(in the rows, 128 means zero)
Each row of numbers stands for one node and depends on some of the facts below. Use the named rows to name the rest.

Facts:
bapas	τ	trudu; beges	τ	ninon; beges	τ	fakik; begre	τ	grigrus; beplekam	τ	nadrel; berik	τ	trudu; berik	τ	faflu
berik	τ	netrem; besa	τ	trazok; braflel	τ	skadros; braplel	τ	grigrus; brarom	τ	vutek; brelis	τ	grigrus; brepas	τ	trigri
briflik	τ	zorel; briflik	τ	fovin; bristim	τ	tozik; bristim	τ	tiral; bristim	τ	trudu; bristim	τ	kigurok; bristim	τ	kofek
bristim	τ	nadrel; brivas	τ	ripla; brivas	τ	nadrel; brivas	τ	vatepus; brudras	τ	ripla; brudrol	τ	sezun; daflo	τ	vevas
daflo	τ	vego; dapur	τ	povil; dranok	τ	ripla; dranok	τ	graskon; drigul	τ	skeflik; dripen	τ	fovin; dripen	τ	vatrin
drudatu	τ	puplusem; drusteflus	τ	stado; drusteflus	τ	grigrus; fadro	τ	faflu; fadro	τ	skadros; faflu	τ	ripla; fakik	τ	skobu
fide	τ	plinim; flagal	τ	vatepus; fliru	τ	beges; foplo	τ	leris; fovin	τ	ripla; gabir	τ	nuplak; gabir	τ	puplusem
gasim	τ	traki; gasim	τ	vatepus; gedrul	τ	stado; gefil	τ	trudu; gefil	τ	kaban; goplevo	τ	tribribro; goplevo	τ	storon
grafo	τ	trokigi; graskon	τ	drilek; gretran	τ	miflem; gretran	τ	kule; grezas	τ	fadro; grigrus	τ	tiral; gristum	τ	steflom
gruron	τ	samo; gruron	τ	tabraras; gruron	τ	kagor; gruron	τ	daflo; gudo	τ	skifubrus; kaban	τ	faflu; kaban	τ	fakik
kagor	τ	steflom; kekle	τ	ninon; kekle	τ	faflu; kekle	τ	motozon; kigurok	τ	kofek; kigurok	τ	trazok; kladam	τ	stadum
kladam	τ	rikleplin; kledoplu	τ	gasim; kledoplu	τ	plavile; kletol	τ	beplekam; kletol	τ	pilefe; kloflol	τ	ninon; kloflol	τ	mugim
klogra	τ	beplekam; klogra	τ	losum; kluskel	τ	skobu; kofek	τ	ripla; kule	τ	steflom; laflovis	τ	brudrol; lelas	τ	steflom
leris	τ	rikleplin; losum	τ	traki; losum	τ	skodras; lugrel	τ	steflom; luzi	τ	nestir; luzur	τ	pufin; megri	τ	skeflik
megri	τ	gasim; miflem	τ	beplekam; migrar	τ	tristin; migrar	τ	ripla; migrar	τ	nestibrol; milok	τ	sutum; milok	τ	kigurok
milok	τ	bristim; milok	τ	skodras; mino	τ	gudo; motozon	τ	nadrel; mugim	τ	fovin; mugim	τ	fakik; nadrel	τ	ripla
natol	τ	dripen; natol	τ	ripla; nebruk	τ	skeflik; nestibrol	τ	tribribro; netrem	τ	pilefe; nuplak	τ	gudo; nuplak	τ	skodrine
pesak	τ	kofek; pevel	τ	tosa; pevel	τ	bapas; pevel	τ	plifastik; pevel	τ	grigrus; plavile	τ	ripla; plavile	τ	vatepus
plegan	τ	mustal; plegan	τ	rikleplin; plifastik	τ	subram; plifastik	τ	pilefe; plifastik	τ	vatepus; plinim	τ	gudo; plopefen	τ	ripla
pufin	τ	skadros; puplusem	τ	nadrel; ratre	τ	tiral; ratre	τ	kigurok; ruva	τ	subram; ruzi	τ	kazuvum; samo	τ	sutum
samo	τ	povil; samo	τ	gefil; sezun	τ	plinim; sezun	τ	rikleplin; skadros	τ	braplel; skibek	τ	skifubrus; skibek	τ	vego
skibek	τ	vatepus; skifubrus	τ	steflom; skodrine	τ	tozik; skodrine	τ	faflu; somir	τ	traki; stiskur	τ	steflom; stiskur	τ	grigrus
stosti	τ	beplekam; stufle	τ	nubes; stufle	τ	stado; stutafim	τ	tiral; stutafim	τ	tosa; subram	τ	skobu; taze	τ	ripla
tepetrel	τ	trudu; tepetrel	τ	somir; tepetrel	τ	traki; tibu	τ	butuvun; tibu	τ	kofek; tibu	τ	vatepus; tiral	τ	ripla
tiral	τ	kofek; tosa	τ	kofek; tosa	τ	nadrel; tozik	τ	tosa; tozik	τ	kofek; tozik	τ	nadrel; traki	τ	skeflik
traskas	τ	gabir; traskas	τ	plifastik; tratak	τ	megri; tribribro	τ	trudu; tridrun	τ	drudatu; tristin	τ	plinim; tristin	τ	pilefe
tristin	τ	vatrin; tromil	τ	trudu; trugro	τ	luzi; trugro	τ	traki; truklis	τ	drilek; truklis	τ	fakik; turu	τ	lelas
turu	τ	luzi; turu	τ	plavile; vatepus	τ	ripla; vatrin	τ	tozik; vatrin	τ	nadrel; vego	τ	ripla; vego	τ	skodrine
vevas	τ	gudo; vigen	τ	kloflol; viveklen	τ	drilek; vunadam	τ	drudatu; vunadam	τ	sutum; vunadam	τ	brudrol; zaflesis	τ	faflu
zefodun	τ	somir; zetro	τ	skodras; ziga	τ	nadol; ziga	τ	skobu; zofel	τ	tromil; zofel	τ	tabraras; zofel	τ	fastam
zogir	τ	kletol; zogir	τ	tosa; zogir	τ	ziplupo; bapas	ω	trafe; beplekam	ω	taze; besa	ω	ratre; besa	ω	brudras
besa	ω	netrem; bigik	ω	tosa; bigik	ω	rikleplin; botek	ω	kladam; braflel	ω	vevas; briflik	ω	dofis; brivas	ω	pevel
brudras	ω	skistis; burar	ω	fepan; butem	ω	ziplupo; dazil	ω	flanom; dazil	ω	skunoko; dazil	ω	skeflik; deklegra	ω	lugrel
deklegra	ω	trokigi; dezivuk	ω	ripla; dezivuk	ω	taze; dezivuk	ω	stesofis; dezivuk	ω	zetro; dofis	ω	flanom; dogren	ω	tabraras
dregi	ω	tozik; dregi	ω	skunoko; drigul	ω	stutafim; drigul	ω	trafe; drilek	ω	trudu; drilek	ω	laflovis; faflu	ω	skistis
flemek	ω	tozik; flemek	ω	stadum; flemek	ω	briflik; flenir	ω	subram; foplo	ω	dofis; fovin	ω	tromil; gadru	ω	saklor
gasim	ω	troli; geden	ω	skikluk; giklan	ω	flenir; giklan	ω	sutum; goplevo	ω	kagor; gotek	ω	resta; grafo	ω	brepas
graskon	ω	digrukle; greplatri	ω	fovin; gretran	ω	stesofis; gretran	ω	stutafim; grezas	ω	tabraras; grezas	ω	ziplupo; gumi	ω	skugror
gumin	ω	milok; gumin	ω	stesofis; kagor	ω	fide; kazuvum	ω	flanom; kekle	ω	skifubrus; kisem	ω	plemer; klagrok	ω	greplatri
kledoplu	ω	mistas; klefi	ω	loti; klefi	ω	dofis; kluskel	ω	somir; kule	ω	fastam; laflovis	ω	ruzi; laflovis	ω	gumi
laflovis	ω	skikluk; lelas	ω	tridrun; lesoson	ω	tabraras; losum	ω	zefodun; losum	ω	vizos; loti	ω	lesoson; lugrel	ω	viveklen
lugrel	ω	dofis; luzur	ω	braflel; luzur	ω	digrukle; migrar	ω	trokigi; milok	ω	sutum; milok	ω	kekle; mistas	ω	lomas
mistas	ω	dofis; mizogres	ω	brelis; mogol	ω	brelis; mogol	ω	skikluk; motozon	ω	digrukle; nebruk	ω	loti; nebruk	ω	taze
nestibrol	ω	skunoko; nestibrol	ω	vizos; nestir	ω	tromil; netrem	ω	ziplupo; nubes	ω	sisteski; nuplak	ω	berik; pesak	ω	skifubrus
pesak	ω	kekle; pesak	ω	dofis; pesak	ω	turu; pevel	ω	kaban; pevel	ω	beplekam; pilefe	ω	greplatri; plavile	ω	vevas
plegan	ω	sezun; plemer	ω	brepas; plemer	ω	tabraras; plemer	ω	nadrel; plifastik	ω	milok; plifastik	ω	fadro; povil	ω	lugrel
povil	ω	trazok; puplusem	ω	sezun; resta	ω	trazok; retrum	ω	somir; riber	ω	flanom; ruva	ω	ninon; ruva	ω	lesoson
ruva	ω	stesofis; ruzi	ω	flanom; ruzi	ω	trafe; saklor	ω	vizos; sezun	ω	skikluk; sezun	ω	nestir; skeflik	ω	dofis
skenil	ω	vorir; skinik	ω	mogol; skistis	ω	subram; skistis	ω	greplatri; skistis	ω	resta; skodras	ω	stado; skugror	ω	subram
skugror	ω	dofis; skunoko	ω	flanom; stado	ω	nagril; stesofis	ω	tabraras; stutafim	ω	butem; sutum	ω	vizos; tabraras	ω	dofis
taze	ω	flanom; taze	ω	digrukle; tazur	ω	gotek; tibril	ω	dogren; tistan	ω	kagor; tistuk	ω	miflem; tistuk	ω	pevel
tosa	ω	skikluk; tozik	ω	briflik; trafe	ω	lesoson; traskas	ω	begre; traskas	ω	burar; tratak	ω	sutum; tratak	ω	skikluk
tribribro	ω	vizos; tridrun	ω	sogri; trigri	ω	samo; tristin	ω	klagrok; troli	ω	zaflesis; trudu	ω	stesofis; trugro	ω	vizos
turu	ω	dogren; vatepus	ω	kazuvum; vatrin	ω	brelis; vatrin	ω	tazur; vego	ω	ninon; vego	ω	zaflesis; vevas	ω	flanom
viveklen	ω	trazok; vizos	ω	zetro; vizos	ω	ziplupo; vodrek	ω	skifubrus; vorir	ω	kazuvum; vorir	ω	tastun; vunadam	ω	braflel
vunadam	ω	fovin; vutek	ω	flenir; zamen	ω	povil; zefodun	ω	tosa; zefodun	ω	skeflik; ziplupo	ω	fide; ziplupo	ω	dofis

Known rows:
[138 138 138 118 134 102 142 139 150 131 186 151 167 129 114 163 164 121
 158  89 122 169  61 145  99 160  73  93 109 113 126 159 125 166]: foplo
[143 120 130 115 110 107 118 136 123 122 168 119 168 126 119 153 147 111
 142 110 129 121  76 140 148 167 142 115 109 110 141 136 142 138]: klagrok
[143 134 126 121 111 109 114 131 117 135 172 117 170 133 113 151 140 118
 137 109 131 113  75 126 167 156 148 118 105 118 141 132 146 143]: pilefe
[147 123 131 112 119 114 133 129 122 137 174 130 184 125 124 150 139 111
 147 100 120 127  87 134 152 152 135 117 108 109 138 141 141 132]: loti
[139 106 137 107 109 108 130 138 128 123 168 125 167 122 128 156 156 101
 149  99 124 125  85 148 136 168 131 118 116  93 139 141 130 128]: brivas
[140 106 138 108 109 107 129 138 127 127 168 124 164 121 127 155 154 101
 148  96 125 120  87 147 141 168 134 120 116  90 139 140 128 126]: kluskel
[141 123 132 114 111 110 126 133 123 130 171 123 171 129 122 154 148 110
 145 104 126 121  81 134 150 155 135 116 111 107 140 139 138 137]: retrum
[148 117 127 115 110 100 117 135 125 122 170 120 166 125 116 153 154 115
 141 111 132 128  77 139 147 172 149 115 109 109 137 139 149 138]: skistis
[143 121 130 115 111 105 123 134 125 128 172 125 167 128 119 154 152 113
 143 106 128 124  79 135 148 159 141 116 112 105 138 140 142 138]: flenir
[153 102 131 107 111  95 131 135 131 131 171 129 166 119 121 156 170 110
 146  95 127 136  90 141 140 173 144 118 118  85 130 150 141 124]: viveklen
[141 136 126 120 113 112 120 131 115 144 173 120 173 133 115 152 139 115
 138 103 127 108  81 121 175 148 147 122 108 110 141 134 140 138]: drilek
[186 142 119 123  77 141 108 191  87  70 229 148  97 181  56 198 143  59
 122  77 110 120 128 182  34 136  87 119  85  47 139 120 214 142]: brepas
[136 113 146 110 109 115 113 116 119 124 176 131 167 142 129 161 146 108
 151 108 126 123  89 134 140 151 139 107 117 102 147 146 136 135]: skadros
[137 117 146 112 112 111 111 117 119 135 175 129 165 141 122 161 144 109
 149 100 128 120  89 134 149 158 136 109 114 100 145 146 130 134]: bristim
[137 117 146 112 112 110 110 118 119 138 176 129 162 140 120 161 143 108
 148  97 129 117  91 133 153 160 138 111 114  97 145 145 127 132]: fakik
[139 133 140 119 113 113 103 114 112 148 178 126 166 147 113 159 134 117
 142 101 132 109  87 120 173 148 145 112 110 110 146 141 136 140]: zorel
[113  99  76 109  97 130  77  99 126 160 194 149 215 158 122 162  95 145
  94 232 117 103  71  91 182 125  85 141  91  51  31 158 129 127]: trokigi
[136 102 151 105 109 109 117 122 126 125 173 133 160 134 128 164 152 100
 155  97 126 126  93 148 132 169 131 108 119  88 144 150 122 127]: zaflesis
[136 102 151 105 109 109 117 122 125 128 173 132 159 134 127 164 152 100
 154  96 126 124  93 147 134 170 130 110 119  87 144 150 121 126]: dranok
[138 119 145 112 111 112 112 117 120 133 176 130 166 142 122 162 145 109
 150 101 128 122  88 134 148 157 134 107 113 101 145 147 130 135]: staven
[138 131 140 118 112 114 106 113 114 141 179 127 167 147 117 160 137 116
 145 104 130 115  85 123 164 147 142 109 110 112 146 142 137 141]: steflom

Name these rows:
No name comes twice in this set of rows, the named rows included.
[131  97 149 102 103 122 120 114 121  95 176 136 173 142 149 162 154 106
 158 121 121 134  89 141 108 138 139 100 123 104 149 151 148 138] | drusteflus
[135 104 142 106 118 118 134 140 131 119 175 135 174 119 139 148 133  97
 154  98 119 122  92 153 123 154 122 126 117 102 145 134 128 129] | grezas
[141 111 135 106 108 104 135 139 131 125 169 127 169 124 127 155 161 103
 151  97 124 127  84 142 142 161 129 120 117  91 136 142 131 128] | milok
[143 126 133 109 103 102 129 137 132 137 173 120 168 135 124 149 154 111
 149  94 132 120  83 127 162 141 120 128 114 101 133 130 132 134] | losum
[136 104 152 104 109 108 117 122 128 128 174 132 159 136 128 163 151 100
 156  94 128 124  94 148 135 167 124 112 119  89 143 146 119 127] | zetro
[123 133 141 114 108 117 123 125 115 131 170 134 167 148 122 173 159  97
 151 105 119 107  82 123 162 147 140 105 121  86 149 154 118 134] | skikluk
[140 121 131 117 113 108 125 136 123 132 174 125 166 127 122 154 149 111
 141 102 127 120  81 133 147 155 139 119 114 103 139 139 139 138] | tozik
[142 123 132 113 113 111 127 132 123 131 172 126 175 129 123 153 145 111
 146 103 124 122  82 134 151 154 135 116 110 107 139 139 138 136] | kisem
[142 165 140 118 124 110 114 109 128 144 179 137 182 157 102 166 145 127
 158 102 128 147  63 124 160 154  96  85  94 133 137 154 127 162] | rikleplin
[136 108 136 109 108 107 135 142 129 126 168 127 162 122 128 159 163  99
 148  95 123 121  84 143 138 161 131 120 121  84 138 144 125 127] | zefodun

The same nodes again, as new rows of numbers:
Some nodes and their rows:
[122 132 129 133 123 136 140 132 135 125 117 123 126 124 128 126 117 137
 127 134 124 127 128 133 110 122 127 123 133 129 133]: tistan
[138 131 126 106 147 153 136 148 126 125 127 111 123 136 142  84 124 131
 137 115 120 121 129 100 113 124 124 105 128 120 105]: trugro
[136 140 125 122 136 125 109 131 122 141 132 125 132 138 127 132 143 119
 128 123 147 134 134 124 149 126 124 136 124 129 131]: zaflesis
[117 128 140 151 124 141 136 105 165 137 138 120 138 125 148 120 133 151
 119  98  83 122 129 131 116 118 119 139 151 132 122]: plegan
[129 134 124 124 133 124 118 129 117 134 136 130 132 139 121 143 137 115
 135 128 140 131 129 130 146 134 133 131 118 123 127]: megri
[133 133 132 136 135 128 134 134 139 130 113 127 120 123 133 109 120 136
 125 127 145 128 129 115 117 124 117 134 137 131 133]: nebruk
[103 116 140 154 116 138 129  97 137 126 163 128 152 144 129 160 140 127
 139 119  70 129 131 145 147 131 146 135 129 121 117]: stadum
[136 130 124 117 125 125 111 130 114 133 136 127 135 139 124 141 140 121
 128 132 135 137 133 131 143 125 131 129 121 130 128]: skadros
[137 132 125 121 138 129 137 132 137 137 118 127 118 121 136 109 125 138
 119 110 136 121 122 125 116 128 115 125 135 130 126]: zefodun
[123 131 126 131 121 135 153 124 127 127 110 127 121 125 127 122 114 139
 129 131 128 129 130 132 119 118 131 130 132 128 135]: faflu
[128 131 127 126 130 127 118 126 119 133 140 129 134 139 123 144 138 118
 133 128 131 132 131 132 146 132 134 132 120 124 126]: gudo
[153 127 122 105 111 128  94 133 112 135 133 121 140 140 133 132 149 132
 114 132 135 147 142 128 142 108 122 128 130 144 131]: drusteflus
[137 133 127 124 122 135 125 138 137 134 109 124 125 125 137 110 123 145
 120 133 140 133 138 119 113 111 116 129 141 139 140]: luzur
[129 132 126 124 131 125 118 128 117 134 137 130 133 139 121 144 137 116
 134 130 136 132 130 132 144 133 134 131 118 124 127]: dripen
[137 109 131 142 136 133 139 141 130 118 103 126 123 113 131  95 130 126
  99 110 141 104  93 151 157 138  98 114 145 147 133]: briflik
[130 108 131 139 127 133 143 134 126 115 113 128 126 116 129 110 125 129
 108 119 126 111 100 153 144 135 112 113 140 141 129]: mistas
[136 139 125 123 139 125 111 132 122 140 132 127 131 139 124 132 142 117
 130 123 150 132 132 123 150 130 124 136 123 127 130]: truklis
[121 126 124 125 126 124 128 125 110 126 142 134 132 139 114 159 129 113
 141 138 126 132 127 141 140 139 145 124 110 119 123]: zorel
[122 127 124 125 128 124 128 126 110 127 141 135 132 139 114 158 130 113
 141 138 129 130 126 139 141 139 144 124 111 119 124]: skobu
[131 110 133 141 127 130 142 133 127 113 115 127 126 116 129 111 123 129
 111 123 127 115 106 144 138 134 114 117 139 139 128]: klefi
[124 131 126 127 128 129 114 130 123 134 135 133 136 140 122 147 136 122
 136 138 135 133 136 131 141 130 134 130 121 128 134]: digrukle

Which node is each row?
No name comes twice in this set of rows, the named rows included.
[127 117 123 101 138 155 158 139 115 113 142 117 125 138 136 104 115 131
 149 119  86 121 123 114 101 132 145  90 116 108  90] | sutum
[115 147 132 137 133 156 113 165 147 116 113 102 135 123 128 129 118 128
 130 155 122 115 121 140  95 130 118 101 137 128 136] | netrem
[121 126 124 125 128 123 130 127 109 126 141 136 131 138 113 160 128 112
 142 139 129 131 125 140 140 141 146 124 109 117 124] | nadol
[138 123 150 152 129 114 128 125 129  99 135 115 128 117 130 122 119 122
 122 138 127 136 122 110 107 127 127 145 135 127 113] | plemer
[128 138 128 132 131 135 135 137 138 132 111 121 123 124 131 116 120 137
 125 130 137 125 128 126 114 121 119 128 135 130 135] | goplevo
[123 127 126 126 127 122 127 124 111 125 142 133 133 138 115 157 130 112
 140 138 128 133 128 138 140 138 144 128 112 119 124] | ninon
[125 129 128 130 129 128 118 122 123 134 142 128 137 140 124 144 139 120
 134 126 124 132 131 132 147 131 133 133 123 125 126] | plinim
[130 135 132 135 130 134 137 128 140 132 116 121 124 125 135 111 124 139
 123 120 131 127 131 121 119 118 119 135 139 131 131] | tridrun
[141 133 143 145 135 116 129 127 133 115 125 117 122 119 132 111 121 128
 123 130 143 136 130 103 111 123 120 148 137 127 121] | ruva
[127 125 127 128 124 131 146 125 130 128 119 128 123 122 130 124 119 138
 122 122 123 125 122 137 116 124 126 125 132 130 129] | gumi
[130 130 125 124 129 126 117 127 117 133 138 129 135 139 122 143 139 117
 131 128 132 131 128 135 149 132 132 130 120 127 127] | lomas
[126 105 135 141 137 129 124 145 153 135 117 165 124 125 137 105 112 150
 138 147 154 126 141 100 110 136 116 121 138 140 148] | taze
[135 122 143 146 126 117 137 121 129 107 130 122 125 119 130 121 117 129
 124 134 127 136 126 112 110 124 129 143 135 127 117] | loti
[136 130 118 108 131 116 137 121 140 144 135 136 118 114 135 141 124 144
 114 100 115 119 114 147  90 135 123 116 125 123 119] | geden
[126 123 128 131 123 131 151 122 126 125 117 128 123 124 129 120 118 137
 126 125 123 128 126 131 121 121 129 129 132 129 128] | deklegra

